In the rows, zero is written as 128.
Facts:
<1003> ζ:a λ:<550> σ:<682>
<1007> ζ:b σ:<1341>
<1043> λ:<728>
<1085> ζ:b σ:<420>
<1111> ζ:b λ:<676> σ:<638>
<1130> ζ:a σ:<638>
<1140> σ:<1030>
<1141> λ:<774> σ:<1065>
<1143> ζ:b σ:<122>
<1145> ζ:a σ:<689>
<1152> σ:<1043>
<1153> ζ:a σ:<1152>
<1158> ζ:b λ:<744> σ:<137>
<115> ζ:b σ:<1152>
<1163> ζ:a λ:<1371> σ:<1043>
<1179> ζ:a λ:<638> σ:<1065>
<1188> ζ:a σ:<682>
<1190> σ:<462>
<1219> ζ:a λ:<370> σ:<217>
<1226> ζ:a σ:<682>
<1229> ζ:a σ:<974>
<122> λ:<1143>
<1231> ζ:a λ:<392> σ:<3>
<1244> ζ:a λ:<358> σ:<39>
<1260> ζ:a λ:<1326> σ:<1065>
<1287> ζ:a λ:<752> σ:<1385>
<1301> ζ:a σ:<1428>
<1308> ζ:b λ:<629> σ:<1385>
<1325> ζ:b σ:<1141>
<1326> ζ:a σ:<122>
<1341> λ:<1190> σ:<709>
<1352> λ:<580> σ:<629>
<1355> σ:<39>
<1356> ζ:a σ:<629>
<1359> ζ:b λ:<1260> σ:<420>
<1367> ζ:b λ:<1188> σ:<152>
<1371> ζ:b σ:<1152>
<137> σ:<682>
<1382> ζ:b λ:<1145> σ:<1352>
<1385> σ:<531>
<1404> ζ:a λ:<308> σ:<301>
<1408> ζ:b λ:<1231> σ:<278>
<141> ζ:a σ:<122>
<1420> ζ:a λ:<76> σ:<301>
<1426> ζ:b σ:<535>
<1428> λ:<1359> σ:<682>
<150> ζ:b σ:<217>
<152> σ:<165>
<160> ζ:b σ:<1043>
<217> λ:<1408> σ:<1065>
<227> ζ:a λ:<1153> σ:<1355>
<229> ζ:a σ:<616>
<22> ζ:a λ:<805> σ:<1428>
<233> σ:<531>
<243> ζ:a σ:<137>
<244> ζ:a σ:<3>
<257> σ:<260>
<278> σ:<311>
<285> ζ:a λ:<1003> σ:<311>
<287> ζ:b σ:<1428>
<301> σ:<165>
<306> ζ:a σ:<531>
<308> ζ:a σ:<1352>
<334> ζ:a λ:<896> σ:<1190>
<344> λ:<1158> σ:<689>
<358> ζ:b λ:<1111> σ:<1141>
<359> ζ:a λ:<753> σ:<629>
<370> ζ:b λ:<796> σ:<974>
<392> ζ:a λ:<1428> σ:<260>
<3> σ:<311>
<410> ζ:a λ:<22> σ:<260>
<420> λ:<1367> σ:<629>
<434> ζ:a σ:<1428>
<45> ζ:b λ:<434> σ:<940>
<460> ζ:a σ:<940>
<535> σ:<682>
<550> ζ:b σ:<301>
<580> ζ:a λ:<1163> σ:<1043>
<587> ζ:a σ:<1190>
<590> ζ:b σ:<1355>
<627> ζ:a σ:<301>
<638> λ:<689> σ:<682>
<645> ζ:b λ:<1141> σ:<311>
<646> ζ:b λ:<420> σ:<1352>
<651> ζ:a λ:<285> σ:<278>
<672> σ:<629>
<676> ζ:a σ:<257>
<680> ζ:b σ:<638>
<692> ζ:b σ:<1065>
<709> λ:<646>
<728> ζ:b λ:<951> σ:<616>
<744> ζ:a σ:<940>
<752> ζ:b λ:<227> σ:<3>
<753> ζ:b λ:<344> σ:<682>
<76> ζ:a λ:<1219> σ:<137>
<774> ζ:b λ:<1043> σ:<98>
<775> ζ:a λ:<848> σ:<682>
<778> ζ:b λ:<627> σ:<1428>
<781> ζ:a λ:<790> σ:<3>
<790> ζ:a λ:<926> σ:<672>
<794> ζ:a λ:<953> σ:<1140>
<796> ζ:b λ:<535> σ:<301>
<805> ζ:a λ:<217> σ:<1152>
<813> ζ:a σ:<1152>
<815> ζ:b σ:<98>
<830> ζ:a σ:<301>
<837> ζ:a σ:<1065>
<841> ζ:b σ:<311>
<848> ζ:b λ:<460> σ:<1190>
<863> ζ:b λ:<1426> σ:<535>
<896> ζ:b σ:<233>
<926> ζ:b σ:<1352>
<92> ζ:b σ:<344>
<940> λ:<651> σ:<629>
<941> ζ:b σ:<974>
<951> ζ:b σ:<1341>
<953> ζ:a λ:<1420> σ:<165>
<974> σ:<531>
<980> ζ:a λ:<334> σ:<301>
<981> ζ:b σ:<709>
<98> σ:<260>

Known rows:
[166 199 114 103 133 164 187  97 118 106  52 160 135 111  95 126 126  75
 164 119  98 146  76 144  62  69 137 117 173 166  97]: <774>
[ 80 163 102  97 162 149 192 185 113 107 115 133 112 159 120  97 146  65
 131 130 118 162 139 133 127 164 142 153 119 139 161]: <744>
[137 159  91 123 144 145 170 172 127  92 117 117 130 156 122 110 146  72
 149 134 130 158 137 117 128 118 120 130 110 133 128]: <1341>
[180 204  99 117 124 148 184 106 120  78  58 170 126 121 111 128 134  84
 166 108 124 124  71 152  74  68 120 129 173 166 100]: <1043>
[ 89 170  91  96 157 142 198 181 110  97 116 133 123 155 121  94 129  50
 155 126 123 173 123 124 129 156 145 146 122 135 159]: <1130>
[132 145  98 121 145 143 164 175 131 103 117 116 123 158 128 115 154  80
 130 136 131 153 147 121 116 113 122 135 101 134 123]: <940>
[110 129 115 105 150 154 153 175 125 144 108 107 114 156 121 116 159  74
 102 154 106 171 166 124  88 107 142 122  92 129 112]: <646>
[120 136 107 120 140 135 143 188 125 124 117 114 100 174 142 123 166  79
  98 136 128 154 171 133  98 106 122 133  89 124 110]: <420>
[128 153  80 150 144 154 220 148 127  95 133 123 219 142 150 144 143  45
 112 149 143 191 130 124 114 120 175 115 104 114 159]: <22>
[212  99  82  56 194 150 175 207 130 131 119  89  95 150  28  94 135  72
 172 153 125 178 122  84 135 119 143 175 119 149  80]: <1359>
[ 96 173  94  97 145 171 172 171 111 103  99 115 123 156  98  74 145  59
 161 156 109 171 132 114 127 141 139 122 123 135 162]: <115>
[107 177  95 117 145 154 164 180 121  78 120 117 119 160 117  88 148  63
 165 123 129 161 135 119 139 140 117 141 127 142 160]: <311>
[117 147 100 103 146 153 174 164 123 116 112 109 138 144 111 101 132  57
 154 148 113 182 134 106 104 110 145 120 109 131 129]: <778>
[ 91 170  93 102 164 145 192 179 108  96 110 129 128 157 114 101 136  54
 150 129 115 167 123 131 143 168 137 140 122 137 157]: <306>
[108 176  96 114 142 154 167 177 122  77 118 116 116 163 114  90 145  64
 164 126 129 155 135 119 138 144 116 140 125 136 160]: <98>
[223 118  60  87 197 144 214 202 124 108 135 107 152 156  53 120 135  51
 154 148 149 189 112  97 161 139 162 171 122 133 104]: <392>
[107 177  95 118 147 154 163 182 120  79 121 119 121 160 118  87 149  61
 165 121 128 165 135 120 141 138 117 140 129 146 160]: <3>
[146 161  65 167 145 173 230 141 126  85 128 123 252 146 143 145 162  48
  98 172 150 191 129 127 133 125 185 102 105 108 176]: <805>
[ 98 179  81 101 158 150 197 181 103  98 103 141 123 161 116  86 140  61
 148 142 120 165 123 130 141 159 144 139 121 133 159]: <813>

Rows:
No name comes twice in this set of rows, the named rows included.
[110 154  88 120 165 126 222 172 124 120 120 143 152 128 147 107 118  91
 160 144 101 166 127  98 157 129 127 111  77 131 100]  <953>
[123 143 105 122 138 133 139 189 119 123 115 114 101 177 142 124 162  70
 100 135 128 158 172 133 103 105 120 124  90 120 107]  <344>
[ 91 168  96  99 163 150 200 178 114  98 114 134 124 154 115  95 139  63
 146 129 119 165 127 128 135 163 142 150 123 140 161]  <1356>
[135 153  95 123 142 141 160 176 125 102 116 116 123 162 128 115 151  72
 134 134 130 158 146 122 120 112 120 128 103 130 119]  <709>
[ 88 153  71 128 165 113 235 170 134 118 125 142 160 111 166  92  86 105
 197 151  96 175 116  74 163 132 118 104  49 136  96]  <76>
[ 86 163 123  90 145 165 171 178 110 110 115 112 115 157 104  83 155  52
 151 139 101 167 147 114 129 137 135 118 130 127 156]  <550>
[123 147  93 111 165 141 202 172 122 117 112 136 136 146 125 120 141  76
 124 139 120 165 132 127 120 133 146 141 104 137 122]  <790>
[ 95 143  87 128 162 138 197 154 137 116 113 108 167 111 133  93 102 100
 201 166  78 173 124  72 160 128 109  84  59 138  99]  <370>
[126 160  89 120 169 140 193 179 114 120 114 137 143 146 130 115 141  64
 131 133 116 184 132 128 132 125 145 132 110 143 116]  <781>
[106 151 103 114 152 148 205 161 131 118 121 119 156 119 129  88 124  90
 184 157  87 168 132  76 154 115 122  90  86 129 110]  <796>
[ 91 166  94 102 165 144 189 177 106  94 109 126 130 157 112 104 136  53
 152 129 113 164 121 134 144 171 135 138 122 136 157]  <1229>
[136 147  95 122 145 145 170 170 133  98 118 117 128 153 125 114 151  81
 138 135 131 152 140 119 118 113 122 136 106 136 124]  <1352>

Now the same elements, written a new way:
Known rows:
[104 130 127 136 141  97 141 156 109 130 136 118 123 151 126 130 126 130
 120 127 106 134 114 143 134 118 141 127 142 111 113 135 145 120 122 117
 116 121]: <1130>
[121 120 175 118 110 149  87  51 145 118 124 137 133 123 128 122 149  94
 112  93  92 142 110 129 120 156 145 133  97 128 122 122 119 148 114  93
  86 126]: <420>
[151 141 183 127 111 125  97  90 157 139  97 113 140 142 133 121 129 125
 128 163 124 129 111 125 111 164 125 125 102 129 123 117 142 148 111 124
 158 140]: <646>
[145 137 129 125 118 133 117 132 149 132 117 113 142 127 127 120 111 141
 144 164 201 118 141 124 123 143 114 126 127 140 140 121 130 131 133 156
 153 137]: <115>
[ 79 169 138 159 136 124 144 106 102 107 159 131 123 194 142 116 145 152
 101 118 190 135 140 115 136 108 107 114 125 116 116 134 156 124 103 118
 114 100]: <781>
[112 125 122 136 139  97 138 155 112 128 143 118 125 146 132 131 134 136
 116 123 116 137 108 130 133 126 141 130 148 108 114 133 145 120 125 125
 125 126]: <229>
[129 125 145 122 136  91 143 133 103 148 188 132 111 138 134 167 152 156
 126 101 192 149  96 125 110 137 118 136 234 108 119 175 126  91 148 131
  66 116]: <1287>
[158 131 135 131 123 133 125 130 148 138 112 122 130 125 127 127 116 143
 143 160 141 114 132 123 117 139 101 122 120 135 139 122 127 131 134 145
 169 133]: <941>
[106 144 119 124 145  79 131 128  94 132 103 130 124 185 162 120 152 147
  99 120 130 144 112 134 132 128 163 125 109 100 108 120 143 134 123 160
 136 120]: <1420>
[130 109 126 122 125 157 115  93 137 116 139 147 123 108 121 127 138 112
 127  90 116 126 129 129 126 128 119 129 115 132 138 128 105 129 139 122
  99 119]: <233>
[137 124 129 112 130 165 123  83 129 118 117 150 126 116 134 128 138 111
 126  95 128 136 136 127 133 117 132 129 113 135 132 127 108 135 137 133
  97 127]: <152>
[127 113 142 134 140  89 126 154 120 131 144 117 121 141 130 130 139 133
 114 124  97 139  80 136 127 135 141 132 157  94 109 133 148 115 129 121
 124 130]: <1260>
[135 108 113 127 139  85 122 183 115 133 115 110 127 116 128 122 129 119
 106 144  65 137 106 136 137 152 172 134 162  84 113 112 146 105 127 107
 144 145]: <1326>
[109 126 155 132 139  93 131 150 113 133 139 117 122 154 123 131 132 125
 122 128 107 140  92 147 130 121 143 128 148 105 105 142 149 120 120 114
 104 123]: <22>
[124 122 132 117 116 160 119 115 124 117 136 159 122  91 120 119 149 107
 125 106 138 124 142 116 136 115 140 130 118 143 139 127 107 128 122 110
 105 132]: <311>
[139  94 124 132 135  99 137 194 133 131 132  98 134  91 115 134 114 104
 124 137   9 139  78 133 142 130 165 144 154 113 105 121 153 131 123  89
 151 161]: <744>
[119 125 148 130 134  90 131 168 108 130 144 127 120 131 128 125 150 129
 113 135 121 139  89 125 135 122 153 131 158 107 110 133 150 116 116 113
 125 139]: <1231>
[138 121 115 114 133  86 138 162 100 151 161 125 118 112 132 159 143 143
 118 120 157 146 120 126 121 156 148 138 239  96 124 154 125  79 145 120
  87 131]: <227>
[ 96 142 158 143 141 111 148 126 110 127 164 122 121 175 126 139 131 139
 128 113 155 140 101 140 128 101 112 124 150 122 108 158 149 125 120 121
  86 107]: <775>

Rows:
No name comes twice in this set of rows, the named rows included.
[114 116 183 142 134 112 148 137 135 126 181 111 128 144 119 149 132 125
 141 104  99 150  39 129 127  90 115 139 143 143  95 163 159 156 119 110
 101 135]  <359>
[ 91 124  10 123 121 137 134 139 105 117  98 155 129  98 139 111 124 123
 113  99  93 101 225 122 145 132 159 129  59 150 164  94  80 133 134 147
 155 114]  <689>
[139 162  89 145 117 151 120 105 144 126  76 107 146 133 137 110  97 133
 111 178 110 111 217 113 128 178 124 117 102 121 149  84 132 123 112 110
 196 129]  <926>
[179 138 131 104 111 126 128 154 125 161 127 139 124  79 126 150 134 145
 144 171 201 123 158 107 112 157 128 130 211 133 149 141 109  90 139 129
 137 149]  <752>
[121 119 145 131 138  92 127 152 117 130 143 117 123 143 131 130 140 130
 115 126 115 142  83 134 129 132 146 132 156 100 110 134 149 118 126 119
 118 131]  <392>
[109  97  42 112 110 129 136 153 124 131 112 144 134  56 126 134 120 102
 132  91  26 114 172 120 138 131 172 147  78 172 150 111  82 154 132 122
 147 140]  <629>
[148 138 130 125 119 134 119 132 147 133 117 117 139 127 127 122 114 140
 144 164 182 117 141 122 122 140 112 125 123 140 140 121 129 131 132 155
 158 137]  <160>
[129 136 125 127 149 105 146 143 106 130 121 122 125 156 147 133 135 139
 115 125 115 147 104 130 137 114 145 129 146 105 107 131 148 125 131 141
 127 131]  <830>
[150 102  95 105 114  92 110 201 142 146  88 114 142  85 126 115 114 129
 150 174 124 108 121 133 130 144 165 138  97 146 142 104 117 143 138 174
 194 161]  <1371>
[ 65 140  46 127 122 145 144 112 102 118 111 160 124 132 132 117 122 124
 129  89 122 102 218 137 139 102 136 122  45 167 157 119  83 144 125 147
 119  94]  <638>
[120 118 149 128 140  81 107 162 117 132  97 108 128 147 126 110 130 108
 102 151  56 138  98 154 137 151 178 127 132  76 104 110 157 113 113 100
 133 136]  <1188>
[100 119  70 138 143  92 150 201 105 128 109 114 128 127 123 119 107 123
 119 141  48 120 144 145 149 116 164 130 115 115 121 112 139 122 121 121
 159 130]  <434>
[102 124 116 134 135  95 129 158 115 121 153 110 132 148 132 125 130 138
 116 123 164 138 107 132 135 132 144 134 157 108 116 131 147 117 130 139
 111 127]  <813>
[109 143 117 125 121 171 132  58 120 116 164 158 121 131 133 142 143 134
 127  75 208 131 173 116 120 125  96 126 142 147 147 149  94 119 139 130
  62  98]  <1341>
[127 126 109 130 120 116 153 151 136 143 136 138 126 129 130 139 123 160
 168 133 161 104 121 122 117  88  91 128  75 188 143 145 111 168 138 189
 174 125]  <1308>

